Below is a small trained network, with its code and all its weights. Each question gives an input and a class and asks what happens when units are switched off, that is, made to give their printed mean instead of their output.

import numpy as np


def w(rows, s, z=0):
    codes = np.array(rows[::2]) - 128.0
    scale = np.full(codes.shape[1], s)
    scale[-1] = z or s
    return codes * scale


def norm(h):
    return h / np.sqrt((h * h).mean(-1, keepdims=True) + 1e-5)


def f(y):
    return y / 2 * (1 + np.tanh(0.7978845608 * (y + 0.044715 * y**3)))


def log_softmax(a):
    a = a - a.max(-1, keepdims=True)
    return a - np.log(np.exp(a).sum(-1, keepdims=True))


def net(x, mask):
    res = np.array(x, float).reshape(1, 2) / 4 @ E
    u = 0
    for l in range(3):
        y = f(norm(res) @ A[l][:, :-1].T + A[l][:, -1])
        res = res + np.where(mask[u : u + 5], y, B[l][:, -1]) @ B[l][:, :-1]
        u += 5
    return log_softmax(norm(res)[-1] @ U[:, :-1].T + U[:, -1])


A, B = {}, {}
E = w([
[207,162,254,174],'x0',
[120,86,85,244],'x1',
],0.0067)
A[0] = w([
[109,48,73,185,152],'L0N1',
[165,119,177,193,87],'L0N2',
[205,254,113,93,3],'L0N3',
[38,222,78,149,115],'L0N4',
[176,105,63,205,16],'L0N5',
],0.0063,0.0016)
B[0] = w([
[91,141,123,60,252],'L0N1',
[67,254,105,155,220],'L0N2',
[98,63,55,116,163],'L0N3',
[190,176,159,173,170],'L0N4',
[142,55,229,76,182],'L0N5',
],0.0082,0.0023)
A[1] = w([
[64,184,115,160,52],'L1N1',
[95,109,122,174,28],'L1N2',
[60,137,107,125,81],'L1N3',
[95,28,135,255,94],'L1N4',
[138,189,56,181,1],'L1N5',
],0.0085,0.0049)
B[1] = w([
[135,95,68,39,115],'L1N1',
[120,117,49,14,85],'L1N2',
[168,172,147,131,150],'L1N3',
[168,48,117,5,252],'L1N4',
[154,167,70,97,80],'L1N5',
],0.013,0.0021)
A[2] = w([
[64,109,62,129,2],'L2N1',
[177,118,200,7,107],'L2N2',
[44,104,193,79,167],'L2N3',
[40,94,77,134,63],'L2N4',
[127,126,140,52,51],'L2N5',
],0.013,0.0051)
B[2] = w([
[74,197,248,207,150],'L2N1',
[108,69,139,118,255],'L2N2',
[148,154,44,130,228],'L2N3',
[156,153,173,162,161],'L2N4',
[182,60,220,160,165],'L2N5',
],0.012,0.0082)
U = w([
[140,13,140,80,166],'0',
[75,193,222,201,253],'1',
[111,195,2,106,23],'2',
],0.019,0.0017)

Each question gives the input, the list of numbers given to net, and the class t.
The units are the neurons (one row each of A and B). Each row of codes is followed by its name. A weight is (code - 128) times the scale printed after its matrix; where a second scale follows, it is the last column's (A, B and U).
mask holds one flag per neuron, layer by layer. A switched-off neuron (its flag False) gives its mean, the last column of its row in B, instead of its output. The means were averaged over made-up inputs and are rounded, as every weight is.
A unit's drop is (log p(t) with every unit on - log p(t) with that unit switched off) / (log p(t) with every unit on - log p(t) with every unit switched off).
The circuit of an input: a set's keep is (log p(t) with only the set's units on - log p(t) with every unit switched off) / (log p(t) with every unit on - log p(t) with every unit switched off). Starting from the 12 units with the biggest drops (on a tie, the unit counted first), units are removed one at a time, each time the one whose removal leaves the highest keep (on an exact tie, the one counted first), for as long as the keep stays at least 0.8.
units of the circuit, in order: the units of the circuit, biggest drop first
unit that matters most: the unit with the biggest drop
k most important neurons: the k neurons with the biggest drops, biggest first
top k neurons in layer l: the k neurons of layer l with the biggest drops, biggest first
drop when u is switched off: that unit's drop, to one decimal
input [-8,-5], class 1: unit that matters most	L1N4
input [-1,-1], class 2: 2 most important neurons	(L1N4; L1N5)
input [-2,0], class 2: 2 most important neurons	(L1N4; L2N5)
input [-7,6], class 1: 2 most important neurons	(L0N1; L2N1)
input [-6,-5], class 1: units of the circuit, in order	(L1N4; L2N1)
input [-4,-2], class 1: 4 most important neurons	(L0N5; L1N4; L2N3; L0N2)
input [0,3], class 2: 3 most important neurons	(L0N5; L0N1; L1N4)
input [2,-2], class 2: 2 most important neurons	(L1N4; L0N4)
input [8,8], class 0: 4 most important neurons	(L1N4; L0N4; L2N1; L0N5)
input [0,1], class 2: 3 most important neurons	(L1N4; L2N3; L0N5)
input [-3,2], class 2: 3 most important neurons	(L0N1; L0N5; L1N4)
input [-2,-1], class 2: top 2 neurons in layer 2	(L2N2; L2N5)
input [2,-1], class 2: 2 most important neurons	(L1N5; L0N1)
input [-2,-2], class 2: 4 most important neurons	(L1N4; L2N5; L2N1; L2N2)
input [7,-8], class 0: units of the circuit, in order	(L2N2)
input [6,-7], class 0: 2 most important neurons	(L2N2; L0N3)
input [6,6], class 0: 2 most important neurons	(L1N4; L0N4)
input [4,4], class 0: 4 most important neurons	(L1N4; L1N1; L0N4; L0N5)
input [2,0], class 2: 3 most important neurons	(L0N2; L1N4; L1N5)
input [0,-2], class 2: drop when L2N2 is switched off	0.4
input [4,5], class 0: drop when L1N4 is switched off	5.3
input [-8,-2], class 1: drop when L1N3 is switched off	0.0
input [-6,-4], class 1: drop when L1N4 is switched off	0.9
